Below is a small trained network, with its code and all its weights. Each question gives an input and a class and asks what happens when units are switched off, that is, made to give their printed mean instead of their output.

import numpy as np


def w(rows, s, z=0):
    codes = np.array(rows[::2]) - 128.0
    scale = np.full(codes.shape[1], s)
    scale[-1] = z or s
    return codes * scale


def f(y):
    return np.maximum(y, 0)


def log_softmax(a):
    a = a - a.max(-1, keepdims=True)
    return a - np.log(np.exp(a).sum(-1, keepdims=True))


def net(x, mask):
    res = np.array(x, float).reshape(1, 6) / 4 @ E
    y = f(res @ A[0][:, :-1].T + A[0][:, -1])
    res = res + np.where(mask, y, B[0][:, -1]) @ B[0][:, :-1]
    return log_softmax(res[-1] @ U[:, :-1].T + U[:, -1])


A, B = {}, {}
E = w([
[74,13,198],'x0',
[73,102,109],'x1',
[140,28,103],'x2',
[84,110,13],'x3',
[230,144,32],'x4',
[13,253,57],'x5',
],0.0043)
A[0] = w([
[138,69,163,118],'N1',
[170,130,143,87],'N2',
[85,158,60,175],'N3',
[181,55,224,135],'N4',
[148,91,149,99],'N5',
[54,106,165,96],'N6',
[140,110,108,72],'N7',
[143,173,78,132],'N8',
[59,106,162,92],'N9',
[174,71,119,252],'N10',
[88,108,153,126],'N11',
[212,234,162,106],'N12',
[45,155,135,102],'N13',
[164,9,122,203],'N14',
[72,183,60,82],'N15',
[73,96,47,219],'N16',
[174,138,192,109],'N17',
],0.013,0.004)
B[0] = w([
[80,158,76,189],'N1',
[139,165,89,150],'N2',
[182,52,212,232],'N3',
[94,227,28,248],'N4',
[79,134,100,161],'N5',
[44,66,152,193],'N6',
[164,142,110,134],'N7',
[210,100,164,202],'N8',
[45,72,157,187],'N9',
[94,119,19,233],'N10',
[87,98,109,173],'N11',
[238,175,73,233],'N12',
[103,49,197,197],'N13',
[75,101,1,253],'N14',
[212,91,237,223],'N15',
[177,40,83,242],'N16',
[135,209,80,180],'N17',
],0.019,0.0059)
U = w([
[106,53,94,23],'0',
[192,160,225,77],'1',
[176,210,129,221],'2',
[153,90,80,255],'3',
[20,89,214,129],'4',
[35,254,155,6],'5',
],0.008,0.0034)

Each question gives the input, the list of numbers given to net, and the class t.
The units are the neurons (one row each of A and B). Each row of codes is followed by its name. A weight is (code - 128) times the scale printed after its matrix; where a second scale follows, it is the last column's (A, B and U).
mask holds one flag per neuron, in row order. A switched-off neuron (its flag False) gives its mean, the last column of its row in B, instead of its output. The means were averaged over made-up inputs and are rounded, as every weight is.
A unit's drop is (log p(t) with every unit on - log p(t) with that unit switched off) / (log p(t) with every unit on - log p(t) with every unit switched off).
The circuit of an input: a set's keep is (log p(t) with only the set's units on - log p(t) with every unit switched off) / (log p(t) with every unit on - log p(t) with every unit switched off). Starting from the 12 units with the biggest drops (on a tie, the unit counted first), units are removed one at a time, each time the one whose removal leaves the highest keep (on an exact tie, the one counted first), for as long as the keep stays at least 0.8.
circuit, biggest first: the units of the circuit, biggest drop first
top k neurons: the k neurons with the biggest drops, biggest first
drop when u is switched off: that unit's drop, to one decimal
input [8,0,6,-8,-2,-5], class 5: circuit, biggest first -> N4
input [4,-5,-4,-7,7,-4], class 5: circuit, biggest first -> N4, N16
input [-2,8,-4,-4,4,1], class 1: circuit, biggest first -> N14, N4, N10
input [-5,1,-3,2,-5,-1], class 1: circuit, biggest first -> N14, N10, N4
input [5,-3,2,2,2,8], class 1: top 2 neurons -> N14, N15
input [-7,3,-5,5,4,-5], class 2: circuit, biggest first -> N14, N12
input [-3,1,3,6,-5,5], class 4: top 2 neurons -> N12, N13
input [5,6,-3,-4,8,-4], class 5: top 2 neurons -> N16, N4
input [-8,-2,-2,-3,-2,1], class 2: top 2 neurons -> N12, N13
input [-3,-2,2,-3,0,-4], class 2: drop when N9 is switched off -> 0.1
input [-1,-4,-7,1,-1,0], class 2: drop when N14 is switched off -> -0.1
input [8,8,1,-7,1,2], class 4: drop when N12 is switched off -> 0.4
